Below is a small trained network, with its code and all its weights. Each question gives an input and a class and asks what happens when units are switched off, that is, made to give their printed mean instead of their output.

import numpy as np


def w(rows, s, z=0):
    codes = np.array(rows[::2]) - 128.0
    scale = np.full(codes.shape[1], s)
    scale[-1] = z or s
    return codes * scale


def norm(h):
    return h / np.sqrt((h * h).mean(-1, keepdims=True) + 1e-5)


def f(y):
    return y / 2 * (1 + np.tanh(0.7978845608 * (y + 0.044715 * y**3)))


def log_softmax(a):
    a = a - a.max(-1, keepdims=True)
    return a - np.log(np.exp(a).sum(-1, keepdims=True))


def net(x, mask):
    res = np.array(x, float).reshape(1, 5) / 4 @ E
    u = 0
    for l in range(4):
        y = f(norm(res) @ A[l][:, :-1].T + A[l][:, -1])
        res = res + np.where(mask[u : u + 5], y, B[l][:, -1]) @ B[l][:, :-1]
        u += 5
    return log_softmax(norm(res)[-1] @ U[:, :-1].T + U[:, -1])


A, B = {}, {}
E = w([
[246,230,79,115],'x0',
[126,129,124,133],'x1',
[57,188,130,14],'x2',
[115,176,222,170],'x3',
[75,165,46,214],'x4',
],0.011)
A[0] = w([
[140,176,221,187,54],'L0N1',
[84,238,232,152,7],'L0N2',
[36,254,163,55,1],'L0N3',
[157,240,138,106,36],'L0N4',
[94,160,96,37,22],'L0N5',
],0.014,0.0066)
B[0] = w([
[132,50,73,102,179],'L0N1',
[119,48,25,25,195],'L0N2',
[168,55,173,250,253],'L0N3',
[127,249,124,110,187],'L0N4',
[168,40,112,172,194],'L0N5',
],0.023,0.0051)
A[1] = w([
[91,91,12,49,58],'L1N1',
[95,180,144,99,55],'L1N2',
[4,173,132,109,96],'L1N3',
[49,152,130,98,2],'L1N4',
[93,135,190,50,104],'L1N5',
],0.015,0.0052)
B[1] = w([
[125,88,52,83,255],'L1N1',
[122,165,148,165,118],'L1N2',
[110,198,120,116,150],'L1N3',
[87,94,121,249,122],'L1N4',
[156,122,218,92,140],'L1N5',
],0.018,0.0055)
A[2] = w([
[74,155,81,168,33],'L2N1',
[147,119,190,92,65],'L2N2',
[6,100,171,94,3],'L2N3',
[56,112,160,120,86],'L2N4',
[101,126,131,124,55],'L2N5',
],0.023,0.0035)
B[2] = w([
[110,93,251,43,233],'L2N1',
[74,132,181,89,183],'L2N2',
[121,195,39,178,253],'L2N3',
[137,179,76,146,195],'L2N4',
[120,159,121,106,110],'L2N5',
],0.025,0.0037)
A[3] = w([
[171,92,206,241,95],'L3N1',
[4,123,107,176,170],'L3N2',
[147,105,141,24,2],'L3N3',
[88,195,236,121,128],'L3N4',
[155,242,138,106,60],'L3N5',
],0.015,0.0037)
B[3] = w([
[126,108,195,165,254],'L3N1',
[253,171,155,90,191],'L3N2',
[68,120,167,102,176],'L3N3',
[59,125,172,120,181],'L3N4',
[112,168,80,158,172],'L3N5',
],0.026,0.0079)
U = w([
[163,73,141,205,92],'0',
[115,69,15,67,71],'1',
[107,250,66,150,92],'2',
[68,126,136,107,254],'3',
],0.016,0.0052)

Each question gives the input, the list of numbers given to net, and the class t.
The units are the neurons (one row each of A and B). Each row of codes is followed by its name. A weight is (code - 128) times the scale printed after its matrix; where a second scale follows, it is the last column's (A, B and U).
mask holds one flag per neuron, layer by layer. A switched-off neuron (its flag False) gives its mean, the last column of its row in B, instead of its output. The means were averaged over made-up inputs and are rounded, as every weight is.
A unit's drop is (log p(t) with every unit on - log p(t) with that unit switched off) / (log p(t) with every unit on - log p(t) with every unit switched off).
The circuit of an input: a set's keep is (log p(t) with only the set's units on - log p(t) with every unit switched off) / (log p(t) with every unit on - log p(t) with every unit switched off). Starting from the 12 units with the biggest drops (on a tie, the unit counted first), units are removed one at a time, each time the one whose removal leaves the highest keep (on an exact tie, the one counted first), for as long as the keep stays at least 0.8.
units of the circuit, in order: the units of the circuit, biggest drop first
most important unit: the unit with the biggest drop
k most important neurons: the k neurons with the biggest drops, biggest first
top k neurons in layer l: the k neurons of layer l with the biggest drops, biggest first
drop when u is switched off: that unit's drop, to one decimal
input [8,2,-5,-7,0], class 2: most important unit => L0N3
input [0,-5,0,0,5], class 3: 3 most important neurons => [L2N1, L0N3, L0N2]
input [6,3,2,3,8], class 3: 2 most important neurons => [L2N1, L3N4]
input [0,3,-6,-1,-7], class 3: 2 most important neurons => [L0N3, L2N2]
input [-8,1,-4,4,-8], class 2: units of the circuit, in order => [L2N3, L0N3]
input [-5,-8,2,5,-4], class 1: units of the circuit, in order => [L0N2, L2N3]
input [3,4,-4,-6,-3], class 1: 2 most important neurons => [L0N3, L3N1]
input [-2,-6,8,-5,-6], class 0: 2 most important neurons => [L0N5, L0N3]
input [-5,-7,-4,4,8], class 3: units of the circuit, in order => [L2N1, L0N3]
input [-7,-6,-6,0,-1], class 2: 3 most important neurons => [L0N3, L0N5, L2N3]
input [6,-4,5,3,8], class 3: top 2 neurons in layer 0 => [L0N4, L0N3]
input [-3,6,-5,-7,-3], class 1: 3 most important neurons => [L0N3, L3N1, L0N5]
input [4,-4,0,-1,7], class 3: 3 most important neurons => [L2N1, L3N4, L2N3]
input [-8,-2,5,6,0], class 2: units of the circuit, in order => [L2N3]
input [6,4,-4,5,-6], class 2: units of the circuit, in order => [L0N3, L3N5]
input [6,7,-6,3,-7], class 3: 3 most important neurons => [L2N3, L2N2, L0N3]
input [8,-1,6,-6,-5], class 2: 3 most important neurons => [L0N4, L0N2, L0N1]
input [-7,2,4,8,-8], class 1: 2 most important neurons => [L0N2, L0N1]
input [-4,6,8,-7,6], class 0: 3 most important neurons => [L0N3, L0N2, L0N5]
input [8,-2,-4,7,-5], class 2: most important unit => L0N4
input [7,-1,8,-4,-4], class 0: 3 most important neurons => [L0N5, L0N3, L2N3]
input [1,1,-6,-7,-2], class 1: top 2 neurons in layer 0 => [L0N3, L0N5]
input [-8,7,6,5,-8], class 2: top 2 neurons in layer 2 => [L2N3, L2N4]
input [5,-7,-6,7,2], class 1: top 2 neurons in layer 0 => [L0N1, L0N3]
input [5,-4,7,0,-2], class 0: top 2 neurons in layer 0 => [L0N3, L0N5]
input [-2,4,8,5,5], class 0: drop when L0N3 is switched off => 1.4
